Below are the code and all the weights of a small trained network. Each question names an input and a class and asks about switching units off, where a switched-off unit gives its printed mean instead of its output.

import numpy as np


def w(rows, s, z=0):
    codes = np.array(rows[::2]) - 128.0
    scale = np.full(codes.shape[1], s)
    scale[-1] = z or s
    return codes * scale


def norm(h):
    return h / np.sqrt((h * h).mean(-1, keepdims=True) + 1e-5)


def f(y):
    return np.maximum(y, 0)


def log_softmax(a):
    a = a - a.max(-1, keepdims=True)
    return a - np.log(np.exp(a).sum(-1, keepdims=True))


def net(x, mask):
    res = np.array(x, float).reshape(1, 6) / 4 @ E
    u = 0
    for l in range(2):
        y = f(norm(res) @ A[l][:, :-1].T + A[l][:, -1])
        res = res + np.where(mask[u : u + 7], y, B[l][:, -1]) @ B[l][:, :-1]
        u += 7
    return log_softmax(norm(res)[-1] @ U[:, :-1].T + U[:, -1])


A, B = {}, {}
E = w([
[150,183,116,12,111,132,119,71,167,41,136],'x0',
[26,128,157,147,90,52,142,135,162,131,117],'x1',
[99,167,122,120,112,116,159,164,125,129,202],'x2',
[144,2,73,126,98,138,172,184,128,112,173],'x3',
[156,113,152,116,123,165,57,118,185,68,214],'x4',
[145,114,29,125,148,88,100,121,121,87,182],'x5',
],0.015)
A[0] = w([
[92,110,160,191,96,118,122,117,145,162,65,1],'0.n1',
[82,145,75,226,125,87,121,135,130,255,94,67],'0.n2',
[130,158,88,78,140,116,199,101,83,101,16,74],'0.n3',
[96,101,131,35,143,95,89,55,179,104,69,62],'0.n4',
[152,155,50,80,157,82,130,114,107,23,207,10],'0.n5',
[126,153,102,63,140,64,245,167,47,137,125,79],'0.n6',
[58,114,158,70,65,71,125,101,101,100,182,29],'0.n7',
],0.0087,0.0076)
B[0] = w([
[82,205,94,151,142,110,217,149,47,126,157,168],'0.n1',
[113,149,84,119,254,74,120,170,79,138,67,255],'0.n2',
[141,56,221,154,97,175,179,107,160,162,183,209],'0.n3',
[124,156,151,123,47,178,153,199,225,125,143,192],'0.n4',
[119,137,29,60,177,121,81,44,195,141,159,215],'0.n5',
[70,141,147,189,122,124,191,116,131,150,69,203],'0.n6',
[250,115,158,141,133,177,146,183,119,179,154,157],'0.n7',
],0.0095,0.0065)
A[1] = w([
[164,150,69,132,147,125,73,150,158,32,197,120],'1.n1',
[120,161,228,97,121,124,76,112,126,114,105,2],'1.n2',
[139,116,207,187,141,136,12,92,148,96,116,165],'1.n3',
[108,120,102,171,131,87,76,163,83,145,112,43],'1.n4',
[112,90,92,92,105,105,170,203,127,72,140,170],'1.n5',
[155,251,203,77,148,161,105,95,132,119,98,150],'1.n6',
[190,67,134,105,171,228,114,143,81,149,98,99],'1.n7',
],0.013,0.0041)
B[1] = w([
[141,23,79,86,147,78,113,59,18,153,111,244],'1.n1',
[115,182,123,93,76,153,200,121,132,75,78,166],'1.n2',
[95,130,182,221,140,101,232,229,130,87,133,196],'1.n3',
[145,183,138,97,141,122,139,119,122,198,144,186],'1.n4',
[103,163,157,136,109,169,90,123,181,115,180,194],'1.n5',
[67,145,134,90,23,206,95,108,249,101,144,231],'1.n6',
[209,148,175,191,107,133,99,138,169,159,165,220],'1.n7',
],0.013,0.011)
U = w([
[78,66,121,109,118,101,174,106,99,100,161,22],'0',
[83,191,188,115,63,178,178,147,207,86,110,213],'1',
[219,94,112,140,171,96,109,75,83,86,102,2],'2',
[70,166,136,182,237,42,198,186,30,199,66,120],'3',
[141,121,42,1,159,116,25,45,118,97,164,188],'4',
[195,97,171,216,141,159,143,164,137,195,170,165],'5',
],0.016,0.0045)

Each question gives the input, the list of numbers given to net, and the class t.
The units are the neurons (one row each of A and B). Each row of codes is followed by its name. A weight is (code - 128) times the scale printed after its matrix; where a second scale follows, it is the last column's (A, B and U).
mask holds one flag per neuron, layer by layer. A switched-off neuron (its flag False) gives its mean, the last column of its row in B, instead of its output. The means were averaged over made-up inputs and are rounded, as every weight is.
A unit's drop is (log p(t) with every unit on - log p(t) with that unit switched off) / (log p(t) with every unit on - log p(t) with every unit switched off).
The circuit of an input: a set's keep is (log p(t) with only the set's units on - log p(t) with every unit switched off) / (log p(t) with every unit on - log p(t) with every unit switched off). Starting from the 12 units with the biggest drops (on a tie, the unit counted first), units are removed one at a time, each time the one whose removal leaves the highest keep (on an exact tie, the one counted first), for as long as the keep stays at least 0.8.
circuit, biggest first: the units of the circuit, biggest drop first
unit that matters most: the unit with the biggest drop
top k neurons: the k neurons with the biggest drops, biggest first
top k neurons in layer l: the k neurons of layer l with the biggest drops, biggest first
drop of u: that unit's drop, to one decimal
input [-2,2,-5,5,8,4], class 2: unit that matters most : 1.n1
input [2,-1,-4,-7,7,3], class 1: top 2 neurons in layer 1 : [1.n3 1.n6]
input [-2,3,5,-5,7,2], class 0: circuit, biggest first : [1.n1 1.n3]
input [-3,2,-3,-8,7,8], class 0: circuit, biggest first : [1.n3 1.n1 1.n6]
input [-5,-5,-4,-8,-2,0], class 1: top 2 neurons : [1.n6 1.n1]
input [-8,-6,-1,-1,-2,-5], class 3: top 3 neurons : [0.n2 1.n6 0.n3]
input [-1,2,3,0,5,1], class 0: top 3 neurons : [1.n3 0.n2 0.n1]
input [4,-3,-4,5,-6,-5], class 5: top 2 neurons : [1.n6 1.n7]
input [-6,0,-6,8,-5,-7], class 3: top 3 neurons in layer 0 : [0.n2 0.n1 0.n3]
input [5,-8,-8,3,3,-1], class 5: top 2 neurons : [1.n7 1.n3]
input [-6,-1,-5,-7,8,4], class 3: top 3 neurons in layer 1 : [1.n3 1.n1 1.n5]
input [-8,-7,1,-7,-1,6], class 3: top 2 neurons in layer 1 : [1.n6 1.n5]
input [4,2,4,1,4,-3], class 4: top 2 neurons in layer 1 : [1.n1 1.n3]
input [-8,0,-8,3,-3,2], class 3: circuit, biggest first : [0.n2]
input [-8,-2,8,6,-3,-8], class 3: top 2 neurons : [1.n6 0.n2]
input [8,7,-6,5,-6,4], class 1: drop of 1.n1 : 0.1
input [1,-2,-8,-4,6,2], class 1: drop of 1.n3 : 0.2
input [-4,2,7,-8,5,7], class 4: drop of 1.n1 : 0.2
